Here is a tiny trained network, its code and every weight. The questions are about switching its units off for an input and a target symbol, where a switched-off unit gives its printed mean instead of its output.

import numpy as np


def w(rows, s, z=0):
    codes = np.array(rows[::2]) - 128.0
    scale = np.full(codes.shape[1], s)
    scale[-1] = z or s
    return codes * scale


def f(y):
    return y / 2 * (1 + np.tanh(0.7978845608 * (y + 0.044715 * y**3)))


def softmax(a):
    e = np.exp(a - a.max(-1, keepdims=True))
    return e / e.sum(-1, keepdims=True)


def log_softmax(a):
    a = a - a.max(-1, keepdims=True)
    return a - np.log(np.exp(a).sum(-1, keepdims=True))


def net(x, mask):
    ids = ['αβγδεζημξπστ'.index(c) for c in x.split()]
    T = len(ids)
    res = E[ids] + P[:T]
    r = res
    for j in range(2):
        rows = slice(4 * j, 4 * j + 4)
        q, k, v = (r @ M[0][rows].T for M in (Q, K, V))
        z = softmax(np.where(np.tri(T) > 0, q @ k.T / 4**0.5, -1e9)) @ v
        o = O[0][rows]
        res = res + np.where(mask[j], z, o[:, -1]) @ o[:, :-1]
    y = f(res @ A[0][:, :-1].T + A[0][:, -1])
    res = res + np.where(mask[2:14], y, B[0][:, -1]) @ B[0][:, :-1]
    return log_softmax(res[-1] @ U[:, :-1].T + U[:, -1])


Q, K, V, O, A, B = {}, {}, {}, {}, {}, {}
E = w([
[172,120,128,150,222,155],'α',
[157,57,117,142,57,148],'β',
[71,86,71,231,86,104],'γ',
[114,242,82,101,30,157],'δ',
[125,194,88,217,74,140],'ε',
[83,84,169,231,206,96],'ζ',
[121,110,87,52,81,144],'η',
[245,178,122,54,91,189],'μ',
[60,233,177,132,219,114],'ξ',
[12,116,152,141,40,86],'π',
[106,127,171,60,134,115],'σ',
[150,204,42,149,136,146],'τ',
],0.012)
P = w([
[119,111,146,107,134,118],'0',
[74,43,110,146,142,215],'1',
[117,96,249,177,118,201],'2',
[206,161,156,151,113,9],'3',
[85,76,17,26,173,90],'4',
[107,71,127,137,169,255],'5',
[201,115,236,215,81,125],'6',
],0.0077)
Q[0] = w([
[134,155,132,110,127,90],'H0',
[141,152,137,126,137,118],'H0',
[137,120,137,125,162,141],'H0',
[123,116,151,143,122,155],'H0',
[106,121,166,153,151,222],'H1',
[106,128,164,151,111,175],'H1',
[111,123,211,173,84,250],'H1',
[201,161,213,199,74,50],'H1',
],0.02)
K[0] = w([
[107,119,105,117,141,153],'H0',
[134,133,98,116,135,126],'H0',
[134,123,98,142,113,96],'H0',
[140,136,147,111,119,83],'H0',
[157,112,136,130,124,49],'H1',
[141,135,112,108,118,67],'H1',
[170,147,92,101,144,1],'H1',
[67,93,10,81,186,172],'H1',
],0.019)
V[0] = w([
[152,119,96,103,136,67],'H0',
[133,157,161,159,105,148],'H0',
[116,121,94,111,135,132],'H0',
[182,128,164,154,121,41],'H0',
[129,3,92,195,132,129],'H1',
[78,205,42,164,176,107],'H1',
[196,150,88,127,134,185],'H1',
[137,171,119,124,28,114],'H1',
],0.012)
O[0] = w([
[130,156,203,156,121,165,75],'H0',
[139,76,73,139,117,112,159],'H0',
[141,166,158,114,141,126,117],'H0',
[81,77,155,200,111,189,71],'H0',
[38,99,173,129,113,254,3],'H1',
[83,123,34,27,171,91,117],'H1',
[176,40,161,121,152,86,167],'H1',
[131,155,194,97,75,48,121],'H1',
],0.0092,0.0041)
A[0] = w([
[134,58,196,68,93,151,210],'N0',
[120,59,108,157,186,70,102],'N1',
[67,144,121,91,166,170,69],'N2',
[25,154,169,197,241,63,3],'N3',
[129,161,72,99,19,163,159],'N4',
[177,139,85,220,123,190,210],'N5',
[184,192,105,195,152,102,121],'N6',
[76,87,65,219,48,78,81],'N7',
[98,115,147,122,127,53,73],'N8',
[166,133,193,70,254,143,194],'N9',
[150,110,181,88,84,89,33],'N10',
[226,175,164,27,175,203,133],'N11',
],0.0096,0.0042)
B[0] = w([
[152,63,128,55,51,130,197],'N0',
[129,89,66,180,53,171,193],'N1',
[57,164,124,209,105,96,167],'N2',
[213,164,207,168,71,27,184],'N3',
[164,187,198,36,132,116,193],'N4',
[224,100,81,126,142,175,199],'N5',
[183,172,129,174,159,202,230],'N6',
[100,194,200,126,138,251,163],'N7',
[33,139,108,167,141,122,167],'N8',
[63,36,39,134,159,91,239],'N9',
[96,125,207,223,97,68,191],'N10',
[82,105,233,148,250,118,255],'N11',
],0.012,0.008)
U = w([
[109,56,71,150,198,185,186],'α',
[187,80,139,70,51,158,123],'β',
[1,144,171,115,104,155,124],'γ',
[85,206,108,193,179,37,93],'δ',
[117,100,123,21,91,58,252],'ε',
[61,175,136,199,192,228,15],'ζ',
[148,116,209,98,225,124,157],'η',
[182,104,167,219,121,121,89],'μ',
[182,211,24,129,221,117,171],'ξ',
[179,248,177,97,115,105,106],'π',
[186,207,129,161,178,177,43],'σ',
[59,67,95,56,137,75,184],'τ',
],0.0053,0.0036)

Each question gives the input, a string of symbols that net reads in full, and the target symbol t.
The units are the heads (4 rows each of Q, K, V and O) and the neurons (one row each of A and B). Each row of codes is followed by its name. A weight is (code - 128) times the scale printed after its matrix; where a second scale follows, it is the last column's (O, A, B and U).
mask holds one flag per unit, heads first, then neurons. A switched-off unit (its flag False) gives its mean, the last column of its rows in O or B, instead of its output. The means were averaged over made-up inputs and are rounded, as every weight is.
A unit's drop is (log p(t) with every unit on - log p(t) with that unit switched off) / (log p(t) with every unit on - log p(t) with every unit switched off).
unit that matters most: the unit with the biggest drop
top k neurons: the k neurons with the biggest drops, biggest first
which heads matter: for each layer, one digit per head in row order, 1 if its drop is at least 0.15 and else 0, layers parted by /
drop when u is switched off: that unit's drop, to one decimal
input η α μ γ α, target μ: which heads matter => 01
input μ μ μ δ, target μ: unit that matters most => H1
input π π π μ δ, target π: which heads matter => 01
input π δ η π, target γ: top 2 neurons => N8; N7
input ξ ζ β μ ξ γ, target ζ: top 3 neurons => N7; N3; N8
input ξ μ γ ζ π π, target ζ: which heads matter => 11
input μ π μ δ π, target γ: top 3 neurons => N7; N8; N5
input γ π π μ α ξ, target δ: which heads matter => 00
input μ μ τ, target μ: top 2 neurons => N10; N4
input μ ξ τ ε β μ μ, target β: top 2 neurons => N0; N5
input μ μ α, target μ: top 3 neurons => N10; N6; N1
input π γ η μ τ π μ, target τ: top 2 neurons => N9; N6
input ζ μ μ σ β, target β: top 2 neurons => N0; N11
input ζ ξ α, target ζ: top 2 neurons => N2; N0
input δ σ ξ ξ ξ ξ σ, target ξ: top 2 neurons => N0; N10
input π ζ ξ ζ, target ζ: top 2 neurons => N2; N7
input ζ ξ ζ π α δ τ, target ξ: unit that matters most => N5
input μ η σ δ, target π: drop when N9 is switched off => 0.4
input α β ξ π, target β: drop when H1 is switched off => 1.4
input ε π μ π ξ, target μ: drop when N5 is switched off => -0.1
